In the rows, zero is written as 128.
Each row of numbers stands for one element and depends on some of the facts below. Use the named rows to name the rest.

Named rows:
<1158>: [187 151  90 157 163 195  79 165 142 124 197 108 113 127 145 169 111 114
 110 156  83  88 105 143  79  96 111 105 111 148 146  99 177 168 150 114
  77 115 144  90 115 155  95 148  87 159 100 117]
<316>: [190 153 177 167  80 191  71  83  94 183 203 150 183 103  71 105 109 102
  91  91 133  81 163  61 114 169  72 115 178 151 192  91 167  97  87 123
 173  81 175 160 172 158 182 147  94  52 129  71]
<1496>: [189 141 163 169  79 189  71  85  93 182 205 138 184 122  71 128 122  98
  77 156 145  81 180  60 136 169  73 108 178 154 175  94 153 144 123 152
 154  79 185 158 167 171 166 167  83  72 114  68]
<171>: [178 151 161 152 119 137  81 133 100 171 161 152 178 122  74 137 127 130
 131 143 126  96 173  91  92 152  80 109 178 123 147 103 159 152  93  97
 159  83 129 125 170 163 115 145  93 114 125  83]
<404>: [107 143 168 151 158 140 133 143 116 177  92 134 149 136 109 159 130 172
 124 102  87 120  76 135  85 148  96 114 172 146 128 118 166 108 104 116
 163 117 105  87 171 125 126 116 174 114 107  77]
<129>: [190 151 148 168  79 191  71  88  94 179 204 148 183  91  70 144  97  96
  80 135 145  81 182  61 138 168  72 103 179 119 187  92 151 135 130 127
 154  80 185 160 164 170 165 171  79  59 111  81]
<362>: [112 122 136  83 159  87 162 119 131 153 126 115 101 120 111 123 126 184
 133  98 119 166  77 141 167  98 162 147  97 146 153 150 139 104 128  95
 132 153 110 138  94  85 175 105  94 158 125 171]
<1632>: [190 153 168 169  78 190  72  90  94 177 204 145 183 128  76 157 125  97
  98 141 143  80 182  61  85 168  72 106 178 132 184  92 153  86 126 163
 175  80 185 154 173 169 161 165  89  66 123  66]
<1699>: [134 140 157  82 147  99 159 108 138 112 113  99  98 136 163 119 132 152
 131 106 129 149  75 147 169 132 169 155  79 157 111 154  85 117 123  89
 130 143 120 105  82  82 173  93 166 142 135 162]
<702>: [121 121  87 104 153 113 148 155 156  73 127 134  98 114 154 111 124 113
 154 150 140 159 175 143 137  88 154 122 101  94 111 136 120 159 148 146
  75 166 115 155  85 132  98 129  88 152 141 170]
<1481>: [190 153 171 169  78 193  70  79  94 177 205 126 184 134  74 144 128  98
  75 156 147  81 174  61 162 170  73 106 178 158 148  92  98 133 133 128
 166  80 185 152 152 169 169 168  97  64 111  67]
<1523>: [121 138 158  81 148  89 161 103 136 115 104 102  97 139 158 108 136 151
 129 104 131 151  74 147 170 135 168 158  80 156 109 156  83 110 122  92
 132 141 121 107  84  85 172  93 169 142 135 160]
<217>: [109 142 166 152 156 141 133 144 118 179  89 136 149 136 112 160 129 171
 126 103  88 120  75 136  82 147  94 114 172 145 127 118 165 108 105 117
 161 117 106  87 171 125 125 117 176 116 107  77]
<1189>: [187 156  89  96 133 186 117 152 159  69 198  90  97 137 175 167 127 112
 151 138 130 109 123 149 156 105 156 112  71 141 126 128 137 150 158 102
 104 151 143  93  74  99 141 106 105 162 119 163]
<760>: [108 116  88 102 153 102 150 152 152  73 116 136 100 116 146 103 126 114
 152 149 141 161 175 142 141  88 157 122 106  92 112 138 112 156 149 148
  78 164 115 154  85 134  98 133  90 154 140 171]
<685>: [124 113 161 138 172  99 159 155 125 176  88 151 176  79  88 158 112 173
  84  87  75 156  84 122  92 154  81 124 170 139 171 120 171 168 133  86
 127 106 101  99 166  77 119 170 155  73 123  93]
<633>: [106 137 154  95 129  84 169 134 146 127  97 130 102 135 167 120 136 181
 161  90 109 166  89 144 128 126 144 151 124 128 131 166 122  73 116 129
 166 157  97 117 151  83 168  88 160 147 149 160]
<1480>: [109 116  88 102 153 101 150 153 153  74 116 136 100 114 146 102 126 113
 151 148 143 160 173 142 140  90 158 124 105  93 108 137 112 155 147 147
  77 165 115 155  88 134  99 131  90 152 142 170]
<1576>: [106 143 119 159 149 179  78 123 115 132 116 104 110 149 125 154 138  99
 101 162 139  83  98 146 126 135 159 104 111 152 104 102 124 160 133 137
  98 102 154  87 127 168  82 129 163 149 101  74]

How the elements are related:
{<1000>, <1073>, <1150>, <1181>, <118>, <126>, <1280>, <129>, <1318>, <1390>, <1480>, <1489>, <1507>, <1670>, <1741>, <1800>, <293>, <300>, <354>, <471>, <52>, <602>, <64>, <659>, <69>, <6>, <702>, <755>, <760>, <906>} Ξ lurum
{<1002>, <102>, <1079>, <1131>, <114>, <1277>, <1285>, <1288>, <1376>, <1415>, <1515>, <1552>, <1575>, <1592>, <1602>, <1622>, <1632>, <1738>, <217>, <376>, <404>, <461>, <467>, <539>, <594>, <609>, <633>, <731>, <76>, <778>, <862>, <949>, <963>, <965>, <972>} Ξ klufeko
{<1008>, <1070>, <1248>, <1308>, <130>, <1434>, <1462>, <1468>, <163>, <171>, <173>, <316>, <332>, <547>, <588>, <613>, <621>, <651>, <685>, <772>, <796>} Ξ vodozas
{<1015>, <1024>, <1182>, <1189>, <12>, <1476>, <1481>, <1509>, <1523>, <1530>, <1559>, <1576>, <1699>, <1705>, <175>, <1791>, <216>, <219>, <456>, <548>, <574>, <665>, <691>, <716>, <835>, <90>, <920>} Ξ netrinor
{<104>, <1116>, <1306>, <1358>, <1451>, <1452>, <1511>, <1519>, <160>, <1693>, <1784>, <1788>, <1795>, <249>, <281>, <367>, <419>, <490>, <497>, <519>, <544>, <562>, <836>, <84>, <989>} Ξ fogrekem
{<1056>, <1105>, <1154>, <1158>, <1178>, <1236>, <1244>, <127>, <1299>, <1374>, <1398>, <1412>, <1470>, <1490>, <1496>, <1500>, <1650>, <1674>, <181>, <204>, <267>, <273>, <306>, <362>, <407>, <507>, <592>, <632>, <638>, <733>, <894>, <896>, <938>} Ξ kobevas
<1008> φ: <1376>, <965>
<1015> φ: <1154>, <733>, <1131>
<1056> φ: <1154>, <1507>
<1079> φ: <1073>, <267>
<1105> φ: <1602>
<1178> φ: <1073>
<1182> φ: <249>, <461>, <1412>, <52>
<118> φ: <419>, <1519>
<1236> φ: <574>, <102>
<1285> φ: <1189>, <1158>
<1299> φ: <1576>
<12> φ: <539>, <219>
<1308> φ: <1674>, <1650>
<1390> φ: <1480>
<1452> φ: <1024>
<1470> φ: <104>
<1489> φ: <126>
<1511> φ: <733>, <963>
<1523> φ: <1481>, <1288>, <1650>
<1592> φ: <1552>, <1070>
<1622> φ: <456>
<163> φ: <1490>, <1318>, <1480>, <1650>
<1699> φ: <702>, <1632>
<1705> φ: <1451>, <1788>, <216>
<1738> φ: <376>, <160>, <1131>
<1741> φ: <1244>, <1374>, <306>
<1784> φ: <1791>
<1795> φ: <1024>, <1412>
<204> φ: <1490>, <407>, <490>
<217> φ: <1788>, <835>, <1507>, <490>
<273> φ: <1116>, <963>, <1131>
<281> φ: <127>
<300> φ: <920>, <1602>
<316> φ: <1468>, <456>, <1496>, <216>
<332> φ: <613>, <64>
<362> φ: <129>
<404> φ: <1244>, <376>
<471> φ: <1318>, <659>
<519> φ: <1509>, <760>, <972>
<544> φ: <1515>
<547> φ: <114>
<562> φ: <1791>, <175>
<588> φ: <1002>, <175>, <574>
<592> φ: <175>
<594> φ: <1791>, <1070>
<602> φ: <1002>
<633> φ: <306>
<638> φ: <1434>, <497>
<665> φ: <906>
<685> φ: <1181>
<691> φ: <1530>, <1073>, <548>, <1412>
<69> φ: <419>, <651>, <1670>
<6> φ: <778>, <461>
<731> φ: <778>, <293>, <972>, <1507>
<76> φ: <949>, <173>
<772> φ: <1277>, <306>
<836> φ: <1800>
<84> φ: <796>, <632>, <126>
<862> φ: <130>
<894> φ: <965>
<896> φ: <1509>
<90> φ: <1002>, <64>
<989> φ: <129>, <1280>
{<1000>, <1002>, <102>, <104>, <1079>, <1131>, <1154>, <1181>, <1189>, <1244>, <126>, <127>, <1280>, <1288>, <130>, <1318>, <1374>, <1462>, <1470>, <1480>, <1500>, <1509>, <1511>, <1515>, <1523>, <1530>, <1552>, <1575>, <1602>, <160>, <1670>, <1674>, <1699>, <1705>, <1738>, <1741>, <175>, <1788>, <1795>, <267>, <281>, <300>, <362>, <367>, <419>, <471>, <497>, <52>, <548>, <562>, <574>, <592>, <594>, <602>, <613>, <632>, <633>, <638>, <659>, <691>, <69>, <6>, <702>, <716>, <731>, <760>, <76>, <772>, <778>, <796>, <835>, <84>, <862>, <894>, <896>, <920>, <949>, <963>, <972>} Ψ a
{<1008>, <1015>, <1116>, <1150>, <1182>, <1248>, <1398>, <1415>, <1434>, <1476>, <1490>, <1622>, <173>, <204>, <90>, <989>} Ψ e
{<1024>, <1070>, <1073>, <1158>, <1277>, <1358>, <1376>, <1412>, <1468>, <1489>, <1507>, <1519>, <1559>, <1576>, <163>, <1650>, <217>, <219>, <273>, <354>, <404>, <407>, <456>, <461>, <467>, <519>, <621>, <651>, <685>, <733>, <836>, <938>, <965>} Ψ b
{<1056>, <1105>, <114>, <118>, <1236>, <1285>, <1299>, <12>, <1452>, <1592>, <1693>, <171>, <1784>, <1791>, <1800>, <181>, <216>, <249>, <293>, <306>, <490>, <547>, <609>, <64>, <906>} Ψ c
{<1178>, <129>, <1306>, <1308>, <1390>, <1451>, <1481>, <1496>, <1632>, <316>, <332>, <376>, <507>, <539>, <544>, <588>, <665>, <755>} Ψ d

Rows to name:
No name comes twice in this set of rows, the named rows included.
[115 122  99  90 160  98 157 146 152  82 104 135 102 112 119  91 124 138
 151 120 133 164 138 138 150  92 162 135 115 103 112 145 116 145 127 127
  82 168 108 154  98 111 134 109  95 136 142 172] => <1000>
[190 161 171 135 117 190  79 155 115 166 200 142 148 131 122 169 121 173
 150  93  71  89 102 107  82 156  75 106 176 154 187 101 173 110  91  80
 171  86 131  82 170 125 170  98  95 126 113  72] => <1285>
[120 123 163 142 169 141 111 136 114 176  98 120 152 128  73 144 125 155
  88 121  86 120  73 131 128 124 146 119 161 160 122 113 169 162 101  98
  98 104 120 104 164 142 136 127 141 121 103 108] => <273>
[191 145 175 169  78 187  72  82  93 182 204 137 184 117  70 114 120  96
  77 130 140  81 159  61 146 169  72 113 178 160 179  92 155 129  98 130
 162  81 184 158 170 168 179 160  83  60 116  69] => <507>
[130  96  88  94 164  74 169 156 160  71  97 149 116  76 165 125 121 116
 109 121 135 165 173 140 151 108 119 139  94  93 131 144 108 168 160 115
  75 149 116 155  76  81  91 172  89 142 162 170] => <1181>
[106 122  86  94 157 108 154 148 143  83 123 136  98 105 136 134 118 136
 150 141 143 163 169 140 152  86 139 116 105  89 127 120 120 142 155 128
  89 171 130 154  78 121 103 151  83 159 127 172] => <1280>
[189 160 168 123 139 186  77 141 105 174 195 149 151 122  73 158 118 172
 147  90  84  94 130  90  92 142  78 104 178 146 185  99 174 124  87  80
 170  85 120 101 172 145 171 107  86 107 110  98] => <547>
[191 155 177 165  79 189  71  84  94 182 202 145 183  93  71  93 100  99
  79  92 135  81 140  61 150 168  72 115 177 153 171  92 148 126  86 103
 154  79 184 160 174 160 182 152  85  52 122  80] => <1390>
[117 131 117 146 171 161 104 154 124 154  93 138 141 113  75 144 115 125
 103 138 113 100  98 120 102 107 117 109 170 123 111 100 162 168 113 112
  78 132 131 129 160 154  92 151 109  93 105 138] => <354>
[181 154 169 156  98 120  88 129 101 172 152 147 178 139 103 156 136 131
 135 139 125  91 159 108  92 163  76 107 179 132 145 106 138 108 100 100
 172  84 140 102 171 162 112 138 110 136 122  71] => <609>

The same elements again, as new rows of numbers:
Some rows with their names:
<181>: [181 101 111 114 125 124 120  87  73  59  93 173 122  78 149 152 132 103
 138 191  74 201 136 120  91 120 133 126 124 139  89 121]
<1515>: [ 93 131 158 109 144 140 126 137 117 103 117 123 112 111 104 131  98 112
  98 153 125 150 114 118 148 123 115 150 108 168 152 128]
<1674>: [ 98 115 126  95 152 152 135 128 109 102 121 114 120 111 111 132 105 117
 108 139  87 146 121 133 149 127 137 131 119 159 151 152]
<1523>: [115 144  99 137  88 160 131 105 156 133 143 113  86 119 111 115 139 138
 122 117 106  99 146 180 104 174 103 131 135 157 148 144]
<1507>: [108 171 124 156 171 130 143 156 136 125 122 143 147 218 136 155 138 112
 182  76 170 106 107 144 169 117 201 111 121  68 103 111]
<731>: [ 93 129 146 114  88 153 145 127 157 119 120 110  80 104 120  90 129 116
 110 130 149 102 153 136  98 157 106 163 117 178 131 123]
<293>: [196 131 111 140 110 121  93  92  77  71 128 178 112 108 153 182 126 111
 130 192  85 203 124 142  83 129 131 129 118 140  93 116]
<716>: [112 147 108 129 143 151 114 117 117 118 143 128 117 130  98 156 109 133
 112 140  82 147 107 166 152 138 116 122 126 148 167 148]
<1552>: [ 88 123 157 113 140 136 125 134 117 107 116 124 114 112 100 133  99 115
 101 152 129 155 114 118 149 120 121 152 109 170 155 131]
<1592>: [161  87 131 154  50 105 119  72 117  83  86 169  90  68 142 114 158 115
 144 188 148 176 165 115  44 145 112 154 127 162  84 102]
<1070>: [ 87 141 124 183 162 110 138 135 140 132  98 154 158 204 104 146 143 128
 186  84 192 131 100 125 180  98 193 112 134  75 122 119]
<354>: [108 168 135 163 179 114 130 150 133 124 117 136 150 212 133 153 143 119
 177  80 168 113 100 135 173 115 194  98 132  60 116 115]
<367>: [119 126 143 106 134 136 125 134 104 109 150 100 110 145 124 141 110 113
  90 137 114 150 106 104 134 105 140 141 124 176 155 163]
<1741>: [133 133 111 111  84  78  82  97 178 122 120  48  92 138 114 129 132 151
 136 137 115 106 115 112 106 226  87 129 139 142 176 158]
<306>: [201  98  97  82 122  49  80  67 106  47  53 115 133  94 136 163 126 121
 167 210  65 204 102  59 103 185 100 121 130 119 117 134]
<267>: [ 94 123 136 103 155 144 120 129 108 102 116 112 126  95 109 126 114 119
  94 127  87 154 116 131 143 118 134 112 138 156 155 153]
<1390>: [173  91 109 141  88 119 128 163 159 230 171 118 198 126 136 122  89 149
 119  79 159  31 163 139 107 134  88 120 139  83  82 107]
<1575>: [ 93 129 159 108 145 138 126 136 116 104 118 123 112 112 105 133  99 112
  99 154 125 150 113 118 150 121 114 150 108 166 155 128]
<1285>: [176 113 139 137  66 114 123  82 118  73  88 164  83  69 157 110 158 107
 137 185 133 161 164 113  45 150  98 150 127 154  79  95]

Which element is each row?
No name comes twice in this set of rows, the named rows included.
[180  96 106 124  73 124 129  70 111  73  91 153  92  66 162 108 167 113
 148 171  96 157 170 128  44 155 118 129 140 145  78 120] => <1299>
[121 136 129 137 156 152 122 107 107 117 153 126 105 133 108 149 119 138
 113 154  76 135 114 169 160 132 102 117 126 134 181 145] => <574>
[113 145 132 128 139 140 101 130 112 116 153 117 113 131 112 160 105 127
  97 136  99 151 108 154 138 133 130 123 124 156 162 149] => <52>
[ 91 144 126 129 188 132 165 152 131 110  86 137 157 187 133 123 142 106
 186  75 159 106 115 119 176 107 203 105 129  68  98 116] => <1650>
[162 146  57 105  90 146 152 146 180 205 169 152 137 102 159 105 161 178
 154 129 130 120 167 164 106 161 113 155 101 118 110 110] => <1015>
[ 92 141 121 125 188 135 169 151 132 111  87 138 156 193 132 126 139 105
 190  79 158 105 117 120 179 109 205 112 123  69  97 117] => <733>
[102 174 130 160  97 140  88 111 151 131 127 108 103  70 106  98 164 146
  80  82 103 123 131 173  81 145  96  76 192 150 158 149] => <691>
[154 159  87 127 103 119 116 144 172 203 158 145 151  67 153  93 182 191
 124 109 125 140 155 154  95 139 102 109 147 107 128 115] => <1182>
[196 122 133 141  55 109 106  85 105  80 117 143  86  81 176 111 178 109
 113 154 122 168 153 101  18 124 120 123 162 163  79 132] => <1452>
[ 86 153 150 151 127 127 172 148 176 127  83 131 118 179 140  83 167 108
 188  71 218  64 146 116 132 137 169 134 128  84  86  91] => <217>
[101 189 123 174 184 123 125 145 137 125  99 150 161 181 116 143 157 127
 170  59 150 120  96 147 170 106 177  71 162  55 120 116] => <1024>
[139 127 125  97 101 111 144 158 174 191 138 138 138  71 163  74 164 168
 131 141 169 133 167 105 103 137 102 159 108 126 114  94] => <1622>
[106 113 119  84 151 125 122 121 122  99 107  92 125 116 106 135 103 124
 119 144  86 146 109 112 153 151 124 130 121 152 161 156] => <1244>
[165 125 110  94  91 110 141 156 162 196 172 117 136 104 184  82 174 170
 121 125 158 132 158  93  89 121 127 152 120 134 113 129] => <989>
[ 97 124 140 108  85 145 145 124 162 119 116 104  79 112 119  95 124 116
 119 137 149  99 151 127 104 170 103 169 110 177 133 126] => <1738>

The same elements again, as new rows of numbers:
Some rows with their names:
<1248>: [120 149  87 119 125 139 131 142 132 119 197 114 114 109 137 147 132 141
 130 162 118 115 139 135 138 151 117 150 147 121 111 138 150 141 129 125]
<862>: [138 135 112 123 146 132 123 154 130 121  85 140 129 146 113 149 135 149
 129 184 136 131 111 139 108 147 120  93 146 145 137 130  87 124 134 125]
<52>: [154 117 122 103 147 137 137 128 133  99 118 126 103 136 125 126 131 134
 115 171 139 139 129 118 147 135 131 117 152 128 123 130 130 128 140  71]
<972>: [144 135 110 105 141 135 135 143 127 103 140 109 111 145 131 130 135 140
 119 166 133 124 133 118 138 140 117 125 158 135 120 138 112 134 153 121]
<896>: [150 141 105 125 153 130 125 135 134 125  74 153 127 134 111 157 160 137
 126 174 152 142 101 145 125 137 117  97 142 166 139 116 109 117 130 100]
<219>: [131 113 128 116 146 129 132 119 142 133 200 124 121  95 163 146 150 120
 102 158 140 137 118  92 151 128 146 139 138 130 125 139 105 144 151 103]
<1481>: [ 76 142 145 146 144 126 131  66 160 117 240  90 131  80 168 150  94 107
  87 143 121 123 147 151 129 129 164 184 136 128 132 128 174 124 118 107]
<1415>: [119 146  89 111 136 137 135 136 128 117 174 103 115 108 124 149 127 130
 120 163 120 116 136 125 137 144 123 147 146 114 116 132 150 132 127 119]
<1116>: [112 153  99 104 130 141 143 140 125 131 171 103 123 104 117 148 113 117
 118 161 122 107 130 130 136 148 131 168 148 104 130 136 126 131 154 204]
<1523>: [146 137 135 123 154 134 129 128 133 130  83 155 130 140 115 154 147 131
 130 183 145 132 102 133 114 142 127 101 142 152 151 120 101 130 145 104]
<273>: [130 134  85 133 149 125 116 119 140 153 152 155 141  99 156 172 156 139
 102 170 153 153  99 121 126 124 129  99 134 158 138 125  87 127 122 102]
<594>: [154 115  94 141 146 128 131 161 148 127 101 140 112 149  91 165 108 103
 121 188 135 113 100 131 105 160 112  95 149 148 141 139  77 108 135 117]
<1650>: [136 123  92 116 144 125 128 116 141 131 196 121 120  92 168 150 159 132
  96 150 149 146 120 104 158 120 130 131 142 146 117 133 112 136 138  95]
<1519>: [119 120 117 109 132 129 135 148 136 139 195 110 130  96 156 140 126 131
  99 156 133 125 122 104 144 139 145 150 144 113 125 152  66 140 166 208]
<306>: [140 168 126 128 180 148 125 143 130  40  85 126  97 159  78 123 150 136
 119 144 109 144  87 169 142 155 125 189 140 167 111 121 198  87 133 116]
<733>: [137 128  88 116 144 126 128 113 139 134 202 123 120  95 170 151 158 128
  94 151 149 146 120 101 158 119 129 132 143 146 119 134 112 134 140  98]
<507>: [ 79 145 115 147 144 121 127  71 161 112 229  87 127  74 165 153 106 114
  82 133 127 133 147 164 139 123 154 180 136 141 119 124 181 111 103 102]
<1693>: [120 168 145 114 137 144 155 122 123  77  85  90 111 160  75 118  90 100
 127 160 115 102 123 172 127 162 118 167 160 133 133 127 154 126 161 221]
<1000>: [154 121 120 103 148 138 136 127 131 101 125 128 102 139 124 127 131 126
 114 172 139 142 130 116 145 135 131 118 153 130 123 131 128 125 141  71]

Which element is each row?
No name comes twice in this set of rows, the named rows included.
[145 134 139 124 154 133 128 133 134 129  80 155 128 138 111 153 150 127
 131 182 145 131 101 133 115 143 129 103 140 151 149 121 101 129 145 104] => <1699>
[156 121 114 108 148 130 137 138 139 100 104 115 107 123 124 132 165 135
 123 153 147 131 121 128 160 133 118 129 148 151 117 123 137 127 145  91] => <267>
[ 69 144 144 164 149 123 120  73 162 136 185 122 151  82 152 171  94 119
  95 162 124 131 127 172  99 135 166 151 125 137 150 119 149 116  99 111] => <665>
[ 52 155 130 171 128 121 107  96 153 135 210 123 151  88 161 161  92 138
 110 161 115 138 150 189  94 143 155 140 132 138 127 135 134 123  88 142] => <332>
[145 145 102 103 142 138 135 136 124 107 152 113 112 151 136 133 130 141
 114 168 135 126 132 116 134 138 114 124 161 139 125 137 110 132 156 122] => <1131>
[121 130  91 140 129 127 113 144 140 150 180 152 144 109 170 161 138 171
 116 179 137 141 113 128 111 142 126  94 138 143 132 143  65 145 127 134] => <163>
[140 132 118 105 141 133 133 146 126 105 136 110 109 142 124 128 138 132
 122 165 132 127 135 117 139 141 120 126 156 135 116 140 111 131 151 121] => <102>
[129 166 154 138 155 142 140  98 129  92  37 134 123 162  68 143 114 102
 139 180 126 121 100 180 104 157 118 123 144 161 152 104 165 124 128 122] => <12>
[130 151  80 112 143 135 136 116 132 122 163 114 113  96 125 157 149 117
 117 154 137 126 125 130 153 132 120 152 143 136 118 118 173 125 124  92] => <1490>
[ 76 117 127 166 143 114 120  94 176 119 131 104 153  60 150 164 115 155
 102 147 130 128 124 196 118 133 157 138 116 141 136 107 162 116  77  99] => <1178>
[ 55 150 133 157 134 124 123 103 156 142 182 107 159  85 145 164  69 131
  92 160 117 120 128 185  91 145 165 161 131 121 150 131 112 112 114 217] => <544>

